[[140, 139, 134, 141, 117, 154], [111, 107, 117, 117, 144, 115]] value 111
[124, 149, 121, 106, 127] value 124
[135, 117, 124, 153, 120, 146, 148] value 135
[124, 146, 112, 115, 155, 113, 150] value 124
[122, 117, 112, 142, 106] value 122
[125, 114, 113, 120, 144, 101, 133] value 125
[123, 116, 120, 154, 144, 108, 144] value 123
[105, 150, 117, 114, 118, 158, 146] value 105
[106, 117, 101, 122, 105, 154, 108] value 106
---
Input: [146 147 102 106 125]
Output: 106
Input: [133 104 138 125 140 132 120]
Output: 132
Input: [127 128 124 145 153 147]
Output: 153
Input: [130 127 127 136 126 151]
Output: 126
Input: [117 154 138 108 133]
Output: 108
Input: [143 134 109 116 117 112 102]
Output: 112
Input: [144 150 123 122 116 127 127]
Output: 127
---
[[127 137 127 126 128 129 131 133 121 127 140 120 125 127]
 [122 132 117 125 127 140 132 135 116 112 157 119 122 120]
 [127 130 125 128 128 131 129 130 125 123 136 125 126 125]
 [126 131 123 128 130 132 133 129 124 123 138 125 125 127]
 [124 136 115 127 133 141 142 133 116 116 153 118 119 127]
 [126 133 123 127 130 132 136 130 123 124 141 123 124 128]
 [128 131 128 127 128 128 128 129 126 127 133 125 127 127]] -> 128

[[131 122 135 112 117 145 130 136]
 [127 124 129 120 121 134 127 130]
 [124 138 124 150 140 113 129 122]
 [124 124 124 124 125 122 123 124]
 [124 123 122 124 126 121 122 122]
 [126 131 137 127 118 144 135 139]
 [129 124 135 116 117 143 131 136]
 [122 140 133 149 130 128 135 133]
 [124 137 124 148 138 114 129 123]
 [124 141 125 155 141 113 132 123]
 [127 130 134 127 121 139 132 135]] -> 134

[[124 129 136 142 122 137 140 121 133 129 131]
 [141 128 120 109 141 120 117 141 124 134 125]
 [127 125 136 134 116 138 143 111 132 139 127]
 [137 116 126 104 116 126 131 108 122 152 118]
 [126 125 136 134 115 137 142 112 131 138 127]
 [141 123 122 104 131 122 122 128 123 144 122]
 [118 137 131 152 134 132 128 140 134 107 136]] -> 131

[[127 126 140 142 140 132 114 132 124 135 116 124 121]
 [136 144 121 126 127 126 114 139 126 135 141 126 126]
 [136 139 134 141 141 130 101 139 122 143 128 122 119]
 [112 114 141 137 131 134 139 131 125 118 100 128 128]
 [127 126 124 123 123 127 136 124 130 124 131 130 131]
 [122 115 131 127 126 129 142 118 131 121 120 130 131]] -> 131

[[127 125 126 134 138 137 113 130]
 [130 120 126 133 140 131 114 125]
 [145 121 103 118 134 124 135 129]
 [139 128 111 117 124 122 142 130]
 [133 141 104 117 121 142 137 150]
 [139 135 104 114 121 130 144 141]
 [125 117 152 134 128 107 132 104]
 [115 138 146 133 118 131 130 130]
 [113 129 153 142 130 132 114 123]
 [113 125 156 143 132 129 112 118]
 [124 125 148 129 119 110 141 112]] -> 148

[[117 115 121 120 138 119]
 [135 142 135 126 122 115]
 [141 146 138 134 116 130]
 [145 150 140 135 113 127]
 [123 124 125 122 133 117]
 [125 122 125 129 131 136]] -> 125

[[120 125 149 129 140 120]
 [135 115 131 144 135 112]
 [120 139 111 123 121 137]
 [118 114 112 140 126 123]
 [145 131 115 115 127 133]
 [144 117 125 129 119 146]
 [130 135 135 146 115 141]
 [133 121 150 115 125 132]
 [129 135 133 116 148 129]
 [109 127 127 132 118 134]
 [137 126 120 134 127 133]
 [122 137 105 118 126 124]] -> 105
---
[122 132 128 133 104] Answer: 128

[[124 124 114 131 128 115 106]
 [151 124 126 125 127 138 138]
 [133 129 146 132 125 109 119]] Answer: 126

[107 113 126 121 153] Answer: 121

[[120 114 123 121 157]
 [119 105 132 125 139]
 [132 124 132 136 104]] Answer: 124

[131 156 129 130 122] Answer: 130

[[122 128 144 120 136 133 128]
 [132 128 135 121 120 128 131]
 [118 133 150 125 132 133 134]] Answer: 131

[[136 128 136 128 129]
 [134 128 140 133 130]
 [157 128 126 135 131]] Answer: 131

[111 100 124 112 114 135 131] Answer: 114

[102 152 142 123 132 131 138] Answer: 132
---
Q:
[[117 122 116 125 126 102]
 [110 125 120 125 126 102]
 [119 118 120 125 130 121]]
A: 125

Q:
[[136 132 152 133 132 126 136]
 [113 152 150 131 112 131 155]]
A: 152

Q:
[[134 134 125 137 109 138 135]
 [123 122 132 130 121 124 140]
 [127 132 123 121 154 126 112]]
A: 122

Q:
[[121 118 116 103 104 140]
 [122 135 148 116 109 116]]
A: 135

Q:
[[119 121 127 130]
 [105 125 142 141]
 [119 127 127 130]]
A: 125

Q:
[[135 155 125 118 128 118 148]
 [138 110 105 114 145 136 134]
 [136 130 130 110 148 136 157]]
A: 110

Q:
[[119 147 154 154]
 [117 133 135 141]]
A: 133

Q:
[[124 140 144 129 118 120 132]
 [105 123 124 129 137 119 132]
 [129 129 133 127 135 136 116]]
A: 123
---
[137 121 151 120 116] Answer: 116
[105 125 154 124 125] Answer: 125
[115 139 127 156 146] Answer: 146
[126 122 121 105 107] Answer: 107
[100 124 123 109 108] Answer: 108
[105 123 156 137 112] Answer: 112
[140 100 106 129 122] Answer: 122
---
[[124, 115, 129, 125, 139],
 [117, 125, 135, 115, 102]] Answer: 135

[[129, 129, 137, 124, 151, 137],
 [141, 132, 134, 129, 149, 140],
 [145, 138, 131, 140, 134, 138]] Answer: 140

[[126, 143, 133, 123, 116, 137, 140],
 [110, 142, 109, 129, 133, 109, 153],
 [114, 138, 117, 123, 119, 136, 140]] Answer: 119

[128, 145, 151, 141, 128] Answer: 151

[[107, 126, 130, 129, 122],
 [125, 134, 145, 128, 126]] Answer: 145

[[129, 155, 132, 149, 147],
 [131, 103, 128, 110, 112]] Answer: 128

[151, 102, 104, 115, 150] Answer: 104

[128, 127, 103, 128] Answer: 127

[148, 137, 113, 149, 119, 114] Answer: 149

[133, 114, 102, 117, 110, 140] Answer: 117
---
[[153 108 148 108 146 151 104]
 [113 140 116 140 117 114 144]
 [113 140 116 140 117 115 144]] -> 104, 113

[121 144 118 154] -> 154, 121

[142 116 148 101] -> 101, 142

[152 153 153 158 100] -> 100, 152

[146 106 148 109 104 154] -> 154, 146

[151 147 135 129 142 113 142] -> 142, 151

[[134 131 149 109 146 147 121]
 [135 131 149 108 146 145 122]
 [136 129 148 106 145 146 118]] -> 121, 136

[153 121 103 138 106 110] -> 110, 153
---
[[135 130 135 134 107 121 113]
 [126 140 135 123 128 131 122]
 [115 140 152 134 109 135 124]] Answer: 130

[132 105 118 130 139 123 135] Answer: 105

[[136 141 117 135]
 [123 156 132 110]
 [140 142 132 117]] Answer: 141

[[109 157 112 121 132]
 [112 113 112 144 152]
 [112 133 117 141 142]] Answer: 157

[[137 137 119 117]
 [149 119 115 148]
 [115 135 127 122]] Answer: 137

[[132 133 133 134]
 [152 154 153 156]
 [113 112 112 110]] Answer: 133
